Look-ups in named tables: a row name and a column name give one cell, copied from the table.

tob =
fields: mokedat, bunev, nikid, taseg, sozik, fimetub
dus: [626, 452, 503, 474, 482, 610]
zorig: [284, 390, 514, 541, 327, 507]
fama: [426, 554, 393, 388, 574, 596]
korer: [463, 505, 584, 600, 503, 495]
nareref: [665, 509, 377, 533, 411, 653]
sibotom: [552, 520, 486, 655, 184, 607]
zetif: [455, 585, 394, 519, 521, 602]
nusa: [769, 681, 520, 784, 340, 437]
lelaf: [400, 723, 635, 424, 276, 663]
fus: [397, 508, 507, 381, 568, 621]
nel: [458, 516, 546, 738, 471, 560]
vokemo: [696, 529, 749, 530, 555, 525]

What is the mokedat of nusa in tob?
769
What is the sozik of fus in tob?
568
What is the taseg of zorig in tob?
541
What is the bunev of fus in tob?
508
What is the fimetub of lelaf in tob?
663
What is the mokedat of vokemo in tob?
696
What is the bunev of nareref in tob?
509
What is the nikid of nareref in tob?
377
What is the taseg of nareref in tob?
533
What is the mokedat of nel in tob?
458
What is the taseg of lelaf in tob?
424
What is the nikid of korer in tob?
584
What is the fimetub of nel in tob?
560
Row with the largest taseg: nusa

gasiba.csv
,vufutum,zopirem,rade,feguzur
tonut,82,9,54,44
rog,82,83,77,83
mikidu,82,14,59,39
feten,93,14,57,46
fon,74,81,79,81
dul,63,79,77,78
veg,78,16,57,39
misod,73,66,77,75
zoma,68,15,60,42
dosot,73,78,82,79
rudiro,81,18,56,45
vegoz,91,10,57,40
dad,89,17,59,40

feten, feguzur -> 46
tonut, vufutum -> 82
misod, vufutum -> 73
rog, vufutum -> 82
mikidu, zopirem -> 14
misod, zopirem -> 66
rudiro, feguzur -> 45
fon, zopirem -> 81
dosot, zopirem -> 78
misod, feguzur -> 75
tonut, feguzur -> 44
fon, vufutum -> 74
veg, vufutum -> 78
tonut, zopirem -> 9
dad, vufutum -> 89
feten, rade -> 57
zoma, rade -> 60

Table fal
|  | tusaze | zumi | visok | buro |
|---|---|---|---|---|
| fega | 75.967 | 63.356 | 19.569 | 60.800 |
| bupoz | 72.869 | 71.607 | 30.084 | 58.199 |
| par | 61.079 | 68.591 | 35.292 | 42.270 |
| vava | 61.336 | 63.828 | 46.164 | 49.104 |
| noviv | 57.345 | 63.413 | 53.976 | 41.250 |
| deguvag | 53.327 | 74.736 | 66.072 | 32.930 |
| zerebud | 42.731 | 63.230 | 71.012 | 33.483 |
| sasogig | 49.125 | 68.523 | 83.664 | 18.174 |
| mig | 41.039 | 62.033 | 74.352 | 22.010 |

buro of vava: 49.104
tusaze of sasogig: 49.125
buro of mig: 22.010
buro of bupoz: 58.199
visok of fega: 19.569
zumi of fega: 63.356
tusaze of deguvag: 53.327
visok of sasogig: 83.664
visok of zerebud: 71.012
tusaze of mig: 41.039
visok of par: 35.292
tusaze of noviv: 57.345
zumi of noviv: 63.413
buro of noviv: 41.250
zumi of deguvag: 74.736
tusaze of bupoz: 72.869
Row with the largest buro: fega

kab:
,led,niv,fenas,nad,mutime
zubom,86,44,59,79,48
div,59,70,71,62,59
sovi,78,15,57,27,58
vul,47,82,64,58,85
fuzeti,34,57,81,53,75
turovem,86,62,32,60,25

fenas of fuzeti is 81
mutime of vul is 85
mutime of div is 59
mutime of zubom is 48
led of turovem is 86
nad of div is 62
niv of turovem is 62
niv of vul is 82
niv of zubom is 44
niv of div is 70
fenas of vul is 64
nad of vul is 58
niv of fuzeti is 57
mutime of sovi is 58
led of fuzeti is 34
nad of sovi is 27
mutime of turovem is 25
fenas of zubom is 59
niv of sovi is 15
fenas of div is 71
Which row has the largest fenas? fuzeti

Table vupofal
	tedefo	lazone	nunek	diz	sufa	dob	ropovul	rinasal	mikog
tobeteb	159	133	183	127	139	243	122	138	64
fak	171	157	170	144	129	249	97	118	89
mes	117	78	172	89	158	146	186	182	57
riti	98	102	103	114	138	33	168	151	160
maz	146	110	185	109	147	219	148	158	48
sufova	172	192	135	175	109	218	63	85	154
par	174	177	155	161	119	241	76	98	119
tefato	106	73	156	88	158	106	193	183	75
kuda	132	91	182	97	154	188	169	171	48
zod	100	76	138	91	152	70	195	178	101
valed	97	87	119	101	147	47	186	166	132

kuda, mikog: 48
riti, lazone: 102
tefato, lazone: 73
par, sufa: 119
valed, dob: 47
sufova, mikog: 154
tobeteb, sufa: 139
fak, ropovul: 97
valed, rinasal: 166
zod, sufa: 152
par, diz: 161
tobeteb, nunek: 183
sufova, tedefo: 172

lote
fields: berik, zun, gidi
tazara: [19, 126, 82]
dov: [82, 82, 117]
pigod: [163, 128, 206]
sape: [64, 154, 68]
mepufed: [104, 139, 132]
lipiv: [156, 135, 113]
naf: [33, 103, 105]
nolaze: [119, 144, 184]
pinenu: [54, 227, 61]
robobov: [121, 113, 147]
vuku: [162, 149, 159]

berik of nolaze = 119
berik of tazara = 19
berik of naf = 33
gidi of sape = 68
berik of robobov = 121
gidi of lipiv = 113
gidi of robobov = 147
zun of mepufed = 139
zun of lipiv = 135
berik of vuku = 162
berik of lipiv = 156
gidi of pigod = 206
zun of nolaze = 144
berik of pigod = 163
berik of dov = 82
zun of robobov = 113
zun of dov = 82
zun of tazara = 126
zun of vuku = 149

rolokek:
,rofarav,pab,figub,fori,vanufer,vutur,tezef,febiz,dep,gak
dedub,70,45,47,9,74,58,51,54,41,54
zur,71,51,62,83,52,54,41,45,63,35
kam,42,35,42,53,68,76,64,59,72,76
sal,68,64,63,61,61,84,61,68,59,48
duf,52,57,46,50,46,50,46,18,55,44

zur, pab: 51
kam, vanufer: 68
dedub, vanufer: 74
duf, pab: 57
duf, fori: 50
duf, gak: 44
kam, febiz: 59
zur, vanufer: 52
dedub, rofarav: 70
zur, tezef: 41
sal, tezef: 61
duf, vanufer: 46
sal, rofarav: 68
zur, rofarav: 71
Row with the largest tezef: kam

Table mema
,kirilo,pak,sekipog,felemiz,mivodi,topefun,suluvi
baf,-0.17,-0.22,-0.49,0.14,-0.20,-0.43,0.13
gokuzo,-0.92,0.34,-0.20,-0.41,-0.56,-0.09,-0.30
purud,0.50,-0.29,-0.19,-0.14,0.03,-0.81,-0.72

sekipog of gokuzo is -0.20
suluvi of purud is -0.72
mivodi of purud is 0.03
pak of gokuzo is 0.34
kirilo of purud is 0.50
kirilo of gokuzo is -0.92
mivodi of gokuzo is -0.56
suluvi of gokuzo is -0.30
sekipog of purud is -0.19
topefun of purud is -0.81
Row with the largest pak: gokuzo

